How the points are linked:
bh: +>., %>., $>ml, *>., @>., ^>., §>pj, !>rp
ht: +>., %>., $>bd, *>., @>pj, ^>., §>., !>fc
cf: +>cq, %>nm, $>pj, *>gz, @>bd, ^>jd, §>ml, !>hb
gf: +>zh, %>bl, $>td, *>pg, @>jm, ^>hb, §>bc, !>jd
hz: +>., %>., $>., *>bd, @>gz, ^>., §>., !>pn
jm: +>gs, %>tt, $>hl, *>fs, @>gf, ^>bs, §>ll, !>bt
qn: +>bs, %>fq, $>jr, *>sd, @>sl, ^>gs, §>mf, !>tg
zz: +>ml, %>., $>., *>., @>., ^>., §>cq, !>cl
nq: +>., %>., $>pn, *>fc, @>hm, ^>., §>., !>.
zh: +>gf, %>cp, $>tb, *>br, @>gs, ^>sl, §>fb, !>cn
jr: +>fc, %>., $>qn, *>., @>qj, ^>., §>., !>.
jf: +>mf, %>lp, $>ql, *>hj, @>tq, ^>ll, §>bs, !>bn
cp: +>bl, %>zh, $>., *>., @>., ^>bg, §>., !>.
zf: +>., %>., $>jd, *>., @>., ^>pj, §>., !>td
gs: +>jm, %>., $>., *>., @>zh, ^>qn, §>., !>.
lp: +>., %>jf, $>., *>., @>ph, ^>., §>hs, !>.
mf: +>jf, %>., $>., *>., @>cl, ^>., §>qn, !>.
ll: +>., %>., $>., *>., @>bc, ^>jf, §>jm, !>.
ds: +>., %>., $>., *>ml, @>., ^>., §>gz, !>bz
hb: +>sl, %>rj, $>tl, *>dn, @>bs, ^>gf, §>tq, !>cf
rj: +>bg, %>hb, $>rq, *>zg, @>hs, ^>bl, §>ph, !>nm
gz: +>dm, %>ch, $>zt, *>cf, @>hz, ^>mp, §>ds, !>dn
rl: +>., %>pn, $>., *>hs, @>zg, ^>., §>., !>.
nt: +>., %>., $>., *>., @>., ^>ml, §>jd, !>bc
ff: +>., %>bd, $>., *>., @>nm, ^>., §>., !>hs
bd: +>tg, %>ff, $>ht, *>hz, @>cf, ^>bt, §>bn, !>bs
jq: +>zg, %>zn, $>., *>bg, @>., ^>., §>., !>.
tq: +>cl, %>ph, $>rp, *>bz, @>jf, ^>bc, §>hb, !>ml
cg: +>ph, %>cl, $>., *>., @>., ^>., §>bg, !>.
br: +>pg, %>., $>., *>zh, @>., ^>zn, §>., !>.
bm: +>., %>., $>bc, *>., @>., ^>rp, §>td, !>.
jj: +>., %>ml, $>., *>., @>., ^>., §>nm, !>ph
sl: +>hb, %>bg, $>qj, *>zn, @>qn, ^>zh, §>cl, !>cq
tb: +>td, %>., $>zh, *>., @>., ^>qj, §>., !>.
sr: +>., %>jd, $>., *>., @>., ^>nm, §>., !>bl
mz: +>hm, %>., $>zn, *>qj, @>., ^>., §>., !>.
ph: +>cg, %>tq, $>qc, *>sn, @>lp, ^>hq, §>rj, !>jj
hj: +>., %>., $>., *>jf, @>bz, ^>., §>pn, !>.
hl: +>., %>., $>jm, *>., @>td, ^>fc, §>., !>.
dn: +>zn, %>zg, $>hm, *>hb, @>pn, ^>pg, §>bz, !>gz
bf: +>., %>pj, $>nm, *>., @>., ^>., §>., !>rq
zg: +>jq, %>dn, $>fz, *>rj, @>rl, ^>gg, §>sn, !>ch
tl: +>qj, %>rq, $>hb, *>hm, @>fc, ^>td, §>rp, !>pj
bt: +>., %>., $>., *>., @>jd, ^>bd, §>., !>jm
hq: +>., %>bc, $>., *>., @>., ^>ph, §>bl, !>.
cn: +>jd, %>., $>., *>., @>., ^>cq, §>., !>zh
pn: +>sd, %>rl, $>nq, *>bs, @>dn, ^>fs, §>hj, !>hz
gq: +>., %>., $>pg, *>td, @>., ^>hm, §>., !>.
jt: +>., %>fc, $>hs, *>., @>rq, ^>., §>., !>.
zn: +>dn, %>jq, $>mz, *>sl, @>sd, ^>br, §>nf, !>dm
bg: +>rj, %>sl, $>sm, *>jq, @>fq, ^>cp, §>cg, !>tc
fq: +>hs, %>qn, $>., *>., @>bg, ^>., §>., !>.
sd: +>pn, %>., $>., *>qn, @>zn, ^>., §>., !>.
bn: +>., %>., $>., *>., @>ml, ^>., §>bd, !>jf
ch: +>., %>gz, $>., *>nm, @>., ^>., §>., !>zg
fz: +>., %>hm, $>zg, *>rq, @>., ^>., §>., !>.
bl: +>cp, %>gf, $>lb, *>gg, @>tt, ^>rj, §>hq, !>sr
sn: +>., %>bz, $>., *>ph, @>., ^>., §>zg, !>.
nm: +>tc, %>cf, $>bf, *>ch, @>ff, ^>sr, §>jj, !>rj
zq: +>pj, %>., $>cq, *>., @>., ^>., §>., !>qj
nf: +>bz, %>., $>., *>cl, @>., ^>., §>zn, !>.
qc: +>., %>rp, $>ph, *>., @>., ^>., §>rq, !>.
bz: +>nf, %>sn, $>nr, *>tq, @>hj, ^>gr, §>dn, !>ds
tt: +>., %>jm, $>., *>., @>bl, ^>hs, §>., !>.
ql: +>., %>., $>jf, *>., @>rp, ^>., §>fc, !>.
qj: +>tl, %>sm, $>sl, *>mz, @>jr, ^>tb, §>tm, !>zq
dm: +>gz, %>., $>., *>cq, @>., ^>., §>., !>zn
gg: +>., %>pg, $>., *>bl, @>., ^>zg, §>., !>.
fs: +>., %>., $>., *>jm, @>pg, ^>pn, §>., !>.
tm: +>rp, %>., $>cl, *>., @>., ^>., §>qj, !>.
rp: +>tm, %>qc, $>tq, *>nr, @>ql, ^>bm, §>tl, !>bh
lb: +>., %>td, $>bl, *>., @>., ^>rq, §>., !>.
tc: +>nm, %>cq, $>., *>., @>., ^>., §>., !>bg
bc: +>fb, %>hq, $>bm, *>gr, @>ll, ^>tq, §>gf, !>nt
cl: +>tq, %>cg, $>tm, *>nf, @>mf, ^>fb, §>sl, !>zz
ml: +>zz, %>jj, $>bh, *>ds, @>bn, ^>nt, §>cf, !>tq
sm: +>rq, %>qj, $>bg, *>., @>., ^>., §>., !>.
fb: +>bc, %>., $>., *>., @>., ^>cl, §>zh, !>.
hs: +>fq, %>bs, $>jt, *>rl, @>rj, ^>tt, §>lp, !>ff
gr: +>., %>., $>., *>bc, @>., ^>bz, §>pg, !>.
mp: +>., %>., $>., *>jd, @>., ^>gz, §>., !>pg
tg: +>bd, %>., $>., *>., @>cq, ^>., §>., !>qn
td: +>tb, %>lb, $>gf, *>gq, @>hl, ^>tl, §>bm, !>zf
pg: +>br, %>gg, $>gq, *>gf, @>fs, ^>dn, §>gr, !>mp
jd: +>cn, %>sr, $>zf, *>mp, @>bt, ^>cf, §>nt, !>gf
rq: +>sm, %>tl, $>rj, *>fz, @>jt, ^>lb, §>qc, !>bf
hm: +>mz, %>fz, $>dn, *>tl, @>nq, ^>gq, §>nr, !>zt
zt: +>., %>., $>gz, *>pj, @>., ^>., §>., !>hm
nr: +>., %>., $>bz, *>rp, @>., ^>., §>hm, !>.
cq: +>cf, %>tc, $>zq, *>dm, @>tg, ^>cn, §>zz, !>sl
bs: +>qn, %>hs, $>fc, *>pn, @>hb, ^>jm, §>jf, !>bd
fc: +>jr, %>jt, $>bs, *>nq, @>tl, ^>hl, §>ql, !>ht
pj: +>zq, %>bf, $>cf, *>zt, @>ht, ^>zf, §>bh, !>tl

The rows follow the links: the fewer symbols apart two points are, the more alike their rows tend to be.

Each row is also shifted at random along 6 hidden directions that mean nothing.

Some points, each with a row of numbers:
bh: -16 -11 -67 52 15 -4 -22 -12 28 16 -20 46 -88 104 108 -120 17 67 3 -64 44 -114 43 -70 -77 1 -8 93 25 5 -40 -11 -46 18 98 125 57 8 -25 -107 45 36 14 49 38 -13
tq: 66 -7 -73 -99 25 112 34 -105 -59 43 -142 93 -78 -13 15 19 -21 -120 143 58 10 47 -24 -93 -34 137 -49 -78 -149 67 -59 56 -102 -91 -15 -176 95 -48 14 20 -44 -54 -2 -123 112 15
bd: 39 21 71 27 -69 0 12 29 -39 -76 -26 53 -17 -41 86 -54 -28 62 45 -85 114 -24 5 -15 108 -27 -45 2 -38 50 -6 2 2 -9 -38 -108 -31 -118 -3 -57 71 53 -48 47 77 -13
sd: -141 -26 -93 -18 -3 21 84 -69 94 33 93 -73 -54 60 -33 83 58 99 23 -7 37 10 0 19 22 1 20 -43 29 18 114 9 -57 55 60 25 -54 57 15 -45 68 15 80 -44 46 -59
ds: 49 -50 -95 -81 21 56 43 -36 -47 -24 -58 32 -64 58 41 -83 -30 30 64 -17 23 -50 92 -29 8 75 -5 -79 -104 18 -91 -105 -149 12 -97 -8 28 -37 -48 66 -9 -66 -7 -60 85 -5
hz: -3 -68 -84 -21 -22 17 109 41 43 -71 23 31 -19 30 70 -19 -16 118 129 -91 59 -21 93 78 170 60 -22 -137 -88 -22 -21 -139 -24 13 -71 -80 -35 -66 -39 45 65 18 -12 18 117 -10
fq: 167 128 145 -25 52 6 -196 -9 3 -56 -54 1 147 -90 26 45 96 -44 -148 52 30 183 -4 -42 1 9 -5 3 -111 52 -38 141 -28 -30 -116 19 -92 78 72 130 -97 55 17 -282 -55 -65
bm: -148 26 -160 -65 56 45 15 -64 98 171 19 -25 -95 -58 -25 157 48 -112 151 -27 -166 38 -57 171 -158 104 22 -52 -67 -45 63 100 0 -39 84 91 103 170 23 -117 -116 -23 74 -90 -28 42
bs: 53 26 -47 2 -58 64 -50 67 85 -86 141 -74 -1 109 161 22 80 157 -1 -22 95 -54 176 61 77 26 -21 13 26 -16 54 3 160 146 91 153 24 -8 -22 -49 13 82 -17 93 -10 52
cn: -76 25 58 13 32 5 -90 20 24 68 78 -83 -47 98 -37 -78 30 36 -32 -3 -56 -27 25 65 -65 -1 -143 84 15 -56 39 32 8 -19 -26 176 -1 76 -73 -57 -77 -76 -33 -29 10 -50
mp: 102 -49 70 90 14 -9 31 85 -56 -94 -1 -9 -30 80 -16 -152 -97 119 -111 71 22 -142 32 -79 83 -86 35 103 87 -9 -20 -129 -55 32 -59 58 36 51 -88 35 20 -77 -136 70 12 -75
dm: 41 -77 -21 1 -10 13 52 -28 24 -29 18 -43 -77 105 -53 -112 -11 144 -53 38 41 -54 34 -58 -15 -90 -36 34 63 -8 34 -115 -57 25 14 65 -69 -23 -76 4 108 -22 4 86 69 -82
qn: 3 9 -123 -15 -11 19 106 -61 104 92 22 9 -55 23 -28 41 17 51 115 -40 68 55 6 2 73 124 -76 -43 -22 49 122 71 -101 -40 18 -153 -68 -75 13 -78 84 66 31 -85 176 -32
nr: 71 -27 -52 -6 5 13 49 16 -80 -61 -63 -5 -15 -31 12 18 -41 -27 -32 13 -3 -37 -14 11 -69 -48 128 -53 27 -52 -87 -77 34 63 -4 55 6 -4 61 81 -41 -17 28 28 -83 -9
nm: 26 -30 -81 -72 -43 -43 -41 -90 11 124 50 6 7 55 3 -55 51 -28 113 -74 -64 15 43 79 41 79 -125 -50 -91 -14 -34 -8 -3 -28 -46 -32 19 -29 -15 3 -4 -38 40 31 47 82
nq: -235 -3 32 50 3 11 -5 13 7 -97 44 -30 36 14 113 29 -71 80 -27 -2 40 -31 30 -58 52 -3 96 -4 44 46 -4 -6 4 14 32 24 -39 -34 53 2 57 36 -31 -16 -14 -57
cl: 160 8 -74 -52 93 54 -36 -45 -4 33 -5 14 -105 76 -28 -48 9 -16 -50 27 53 -1 77 -79 -107 74 -50 88 20 13 32 123 -63 41 41 82 11 -27 10 3 -62 -12 8 -147 67 -7
tm: 15 -41 -168 32 -6 30 13 50 26 -5 23 -29 -68 21 50 -45 37 80 5 1 55 -82 94 79 -138 42 -23 -17 113 -97 -6 -2 137 75 151 142 39 -69 -2 -27 -27 63 92 103 -23 100
rj: -72 10 -18 -114 32 33 -157 -105 -18 27 -24 59 113 34 70 -20 13 -136 107 100 3 51 128 -62 66 191 -129 -81 -170 61 -101 87 -10 -116 -65 -159 45 -153 -34 106 -20 -50 -48 -101 47 75
rl: -169 -30 7 -7 -38 -2 -17 -26 24 -15 65 -13 8 14 15 5 30 66 1 23 37 11 64 -68 126 5 56 -3 -2 76 17 -54 -48 59 -10 -58 -30 -4 11 25 67 40 7 14 17 -18
fz: -222 -8 -3 -20 3 -31 -59 -49 -9 5 69 -38 122 13 72 -10 -13 -34 -29 54 -64 -31 45 -15 -7 -1 81 -42 39 42 -72 -30 32 15 35 61 -2 -8 15 41 40 -21 3 7 -100 25
zt: -71 -19 -144 -123 40 40 90 -111 2 12 -73 33 70 -70 70 75 -36 -79 250 -49 -47 75 -14 186 -9 192 -50 -297 -216 -80 -135 -115 -42 -131 -122 -141 -44 -114 12 83 -1 -101 63 -14 71 16
sr: -110 -47 -60 -6 -45 -49 27 3 67 128 84 1 -34 47 -49 -47 70 -5 101 -30 -128 29 27 99 22 40 -118 11 -20 -13 52 -45 20 -23 -13 34 82 44 -96 -83 -6 3 4 102 8 70
mz: -49 -60 -77 -20 8 10 91 -106 27 63 -17 -45 2 2 -47 56 -37 -5 22 67 -15 23 -56 19 -100 15 51 -99 26 -25 21 -42 -46 -45 25 4 -62 -22 15 47 83 -37 86 -15 12 -57
gq: 109 61 71 -34 92 19 -15 31 -45 -56 -86 -57 177 -150 -27 165 -66 -148 -8 57 -130 111 -98 206 -70 20 112 -158 -81 -107 -94 -39 49 -54 -135 -18 -20 51 66 153 -132 -132 11 -124 -151 -15
hm: 135 -90 -152 -12 9 13 93 -30 15 6 -4 -34 6 -11 48 53 -76 7 101 31 -25 -47 55 51 52 122 76 -150 -4 -17 -21 -71 -51 -42 -6 -63 -4 -122 -7 53 46 -50 18 21 41 16
tt: -210 80 76 25 15 -36 -75 -76 54 93 31 31 -2 -32 -55 32 43 -54 -26 28 -59 86 -33 -129 103 41 -24 91 -41 131 95 189 -186 -102 -33 -20 25 98 -33 -69 -21 23 -92 -241 17 -94
qc: -80 -1 -17 50 27 -21 -102 19 -62 -47 -63 92 10 28 174 -125 -31 -37 12 62 56 -47 179 -113 40 152 -23 24 -28 42 -144 28 -50 -70 -20 -54 108 -133 -24 121 -47 0 -82 -42 21 89

Start here and follow the symbols in turn, left to right. Where do you end up?
Answers are names.
73 -45 41 47 11 -29 -31 5 -25 23 -78 27 97 -62 -21 -58 17 -40 -57 94 11 40 -42 -8 -34 -4 -6 -22 19 -6 -55 0 14 -70 -5 -117 -35 -88 11 92 59 71 40 24 -25 18
% + @ % % @: tl
-40 -10 61 70 31 10 94 37 1 49 -135 14 -34 -89 -56 -22 -90 -49 -3 65 22 16 -117 -7 -42 37 -37 -18 16 -41 28 12 -50 -152 3 -158 -21 -78 -25 40 25 19 -84 12 27 -58
+ @ @ @ ^ +: jr
-54 59 -91 -147 92 92 -136 -45 -13 -41 28 -78 27 53 49 45 41 -32 -23 46 1 48 103 60 -111 97 -28 -68 -65 -13 -49 109 29 55 -60 165 -45 -27 49 137 -183 -130 56 -250 -13 12
§ % + $ $: zg
142 75 15 28 -17 -39 -64 27 12 -33 63 1 157 -105 80 130 95 -7 -54 -44 -31 92 -15 154 0 -61 111 -79 -43 -66 -40 6 208 82 36 31 -43 53 94 29 -28 107 110 42 -136 80
@ + % +: tl
-135 -41 -81 -48 54 9 -96 -125 42 52 58 53 -98 165 -10 -118 2 42 -45 107 -36 -51 162 -278 42 69 28 126 22 209 -10 85 -291 10 0 115 70 87 -57 7 28 -58 -26 -215 69 -92
* $ § * %: hm
73 -16 -3 -42 -34 -54 -31 -66 -3 92 -9 47 11 -7 -108 -26 31 -72 -21 86 -28 84 -27 -112 -11 -12 -28 40 37 64 44 69 -94 -58 7 -88 -45 -33 22 12 28 9 29 -41 28 -7
* * @ +: hs
-102 25 87 104 45 9 -43 7 -4 -41 -53 21 23 74 103 -210 -48 61 -50 17 108 -61 41 -110 -47 38 -77 79 36 2 -70 6 -6 -65 -5 27 -50 -149 -53 15 86 -26 -95 4 60 -51
! $ ^: zh
86 21 102 33 21 9 -95 16 -26 -56 30 -34 20 127 73 -168 -50 62 -91 -1 78 -74 96 -96 -26 -18 -139 120 59 -9 -43 17 14 -11 -43 138 -67 -131 -67 -14 27 -68 -75 -6 71 -38
* * + !: hb
-234 24 -135 1 -15 42 3 3 82 0 41 9 -123 67 186 -47 26 74 132 -43 109 -49 143 -3 46 181 -24 -1 -41 27 22 78 13 6 82 47 86 -75 1 -85 19 78 -38 -69 98 56
$ $ $ ! ! !: bn
63 -79 62 -49 -28 -38 14 -48 -69 -27 -60 70 96 -50 -46 -9 -9 -28 5 -3 -29 23 -85 15 37 -67 -5 -81 -62 9 -118 -135 -40 -9 -136 -163 -42 -44 13 104 32 -27 58 59 -37 -3
! * §: ph
-46 122 87 -27 57 -4 10 -59 13 -5 -112 78 102 -157 114 119 -90 -151 127 -15 31 126 -96 -35 85 158 -16 -136 -184 59 -36 119 -84 -172 -128 -278 -83 -108 93 49 -19 4 -25 -203 53 -68
* * @ +: qj
271 -77 -134 -15 20 33 69 -41 62 70 73 -105 -36 76 -107 48 35 95 -22 71 -38 -31 46 24 -52 -4 44 -37 80 16 86 -17 -63 64 59 102 -53 80 -29 10 17 -20 90 -55 7 -35
@ @ * *: zn
-53 39 -40 -70 81 65 -48 -72 30 65 77 -69 -81 66 -76 49 19 -14 -54 43 -116 -21 38 -38 -84 -13 92 67 19 62 52 79 -115 47 21 210 60 225 6 -52 -137 -95 -7 -186 -58 -60
* @ @ @: ll
-7 56 142 69 -7 -26 -47 38 -116 -89 -121 -14 136 -75 53 -22 -113 -79 -115 82 62 -4 -55 -63 -65 -37 -31 2 72 -41 -100 32 87 -92 -17 -128 -106 -221 75 81 40 -13 -43 50 -27 -17
+ $ § ^ § ^: hb
